Here is a tiny trained network, its code and every weight. The questions are about switching its units off for an input and a class, where a switched-off unit gives its printed mean instead of its output.

import numpy as np


def w(rows, s, z=0):
    codes = np.array(rows[::2]) - 128.0
    scale = np.full(codes.shape[1], s)
    scale[-1] = z or s
    return codes * scale


def norm(h):
    return h / np.sqrt((h * h).mean(-1, keepdims=True) + 1e-5)


def f(y):
    return y / 2 * (1 + np.tanh(0.7978845608 * (y + 0.044715 * y**3)))


def log_softmax(a):
    a = a - a.max(-1, keepdims=True)
    return a - np.log(np.exp(a).sum(-1, keepdims=True))


def net(x, mask):
    res = np.array(x, float).reshape(1, 3) / 4 @ E
    u = 0
    for l in range(3):
        y = f(norm(res) @ A[l][:, :-1].T + A[l][:, -1])
        res = res + np.where(mask[u : u + 3], y, B[l][:, -1]) @ B[l][:, :-1]
        u += 3
    return log_softmax(norm(res)[-1] @ U[:, :-1].T + U[:, -1])


A, B = {}, {}
E = w([
[206,90,22,150],'x0',
[91,144,149,33],'x1',
[121,83,198,4],'x2',
],0.0043)
A[0] = w([
[176,2,195,30,42],'0.n1',
[156,49,158,228,38],'0.n2',
[104,172,79,208,6],'0.n3',
],0.0095,0.0024)
B[0] = w([
[64,228,116,89,253],'0.n1',
[254,133,121,216,172],'0.n2',
[154,88,15,22,185],'0.n3',
],0.0095,0.0059)
A[1] = w([
[234,17,134,173,205],'1.n1',
[215,54,157,188,34],'1.n2',
[118,254,68,144,254],'1.n3',
],0.0076,0.0052)
B[1] = w([
[102,254,195,141,186],'1.n1',
[229,173,83,111,138],'1.n2',
[48,61,195,87,254],'1.n3',
],0.0097,0.0092)
A[2] = w([
[82,2,44,62,2],'2.n1',
[50,202,17,145,223],'2.n2',
[33,172,193,44,187],'2.n3',
],0.0076,0.003)
B[2] = w([
[202,201,81,123,145],'2.n1',
[60,61,199,149,165],'2.n2',
[45,64,200,244,245],'2.n3',
],0.011,0.012)
U = w([
[210,234,146,213,190],'0',
[22,75,247,197,254],'1',
[188,126,121,14,1],'2',
[252,49,92,49,1],'3',
[102,64,37,41,114],'4',
],0.011,0.0081)

Each question gives the input, the list of numbers given to net, and the class t.
The units are the neurons (one row each of A and B). Each row of codes is followed by its name. A weight is (code - 128) times the scale printed after its matrix; where a second scale follows, it is the last column's (A, B and U).
mask holds one flag per neuron, layer by layer. A switched-off neuron (its flag False) gives its mean, the last column of its row in B, instead of its output. The means were averaged over made-up inputs and are rounded, as every weight is.
A unit's drop is (log p(t) with every unit on - log p(t) with that unit switched off) / (log p(t) with every unit on - log p(t) with every unit switched off).
The circuit of an input: a set's keep is (log p(t) with only the set's units on - log p(t) with every unit switched off) / (log p(t) with every unit on - log p(t) with every unit switched off). Starting from all 9 units, units are removed one at a time, each time the one whose removal leaves the highest keep (on an exact tie, the one counted first), for as long as the keep stays at least 0.8.
units of the circuit, in order: the units of the circuit, biggest drop first
most important unit: the unit with the biggest drop
k most important neurons: the k neurons with the biggest drops, biggest first
k most important neurons of layer l: the k neurons of layer l with the biggest drops, biggest first
drop when u is switched off: that unit's drop, to one decimal
input [5,-6,-2], class 0: units of the circuit, in order -> [2.n3, 0.n2]
input [0,-5,-7], class 0: units of the circuit, in order -> [0.n2, 2.n3]
input [3,-5,3], class 0: 2 most important neurons -> [0.n2, 2.n3]
input [6,8,-8], class 4: units of the circuit, in order -> [0.n3, 2.n3, 1.n1]
input [5,-1,-1], class 0: units of the circuit, in order -> [0.n1, 2.n3, 1.n3]
input [-1,1,-6], class 4: units of the circuit, in order -> [0.n3, 2.n3, 0.n1]
input [-4,-7,3], class 0: most important unit -> 0.n2
input [2,5,-7], class 4: 4 most important neurons -> [0.n3, 2.n3, 1.n1, 2.n1]
input [4,-6,-5], class 0: units of the circuit, in order -> [0.n2, 2.n3]
input [2,6,-5], class 4: 2 most important neurons of layer 0 -> [0.n3, 0.n2]
input [2,4,-5], class 4: 3 most important neurons -> [0.n3, 2.n3, 1.n1]
input [8,-8,-1], class 0: 2 most important neurons -> [2.n3, 1.n1]
input [-5,-7,0], class 0: drop when 0.n1 is switched off -> 0.7
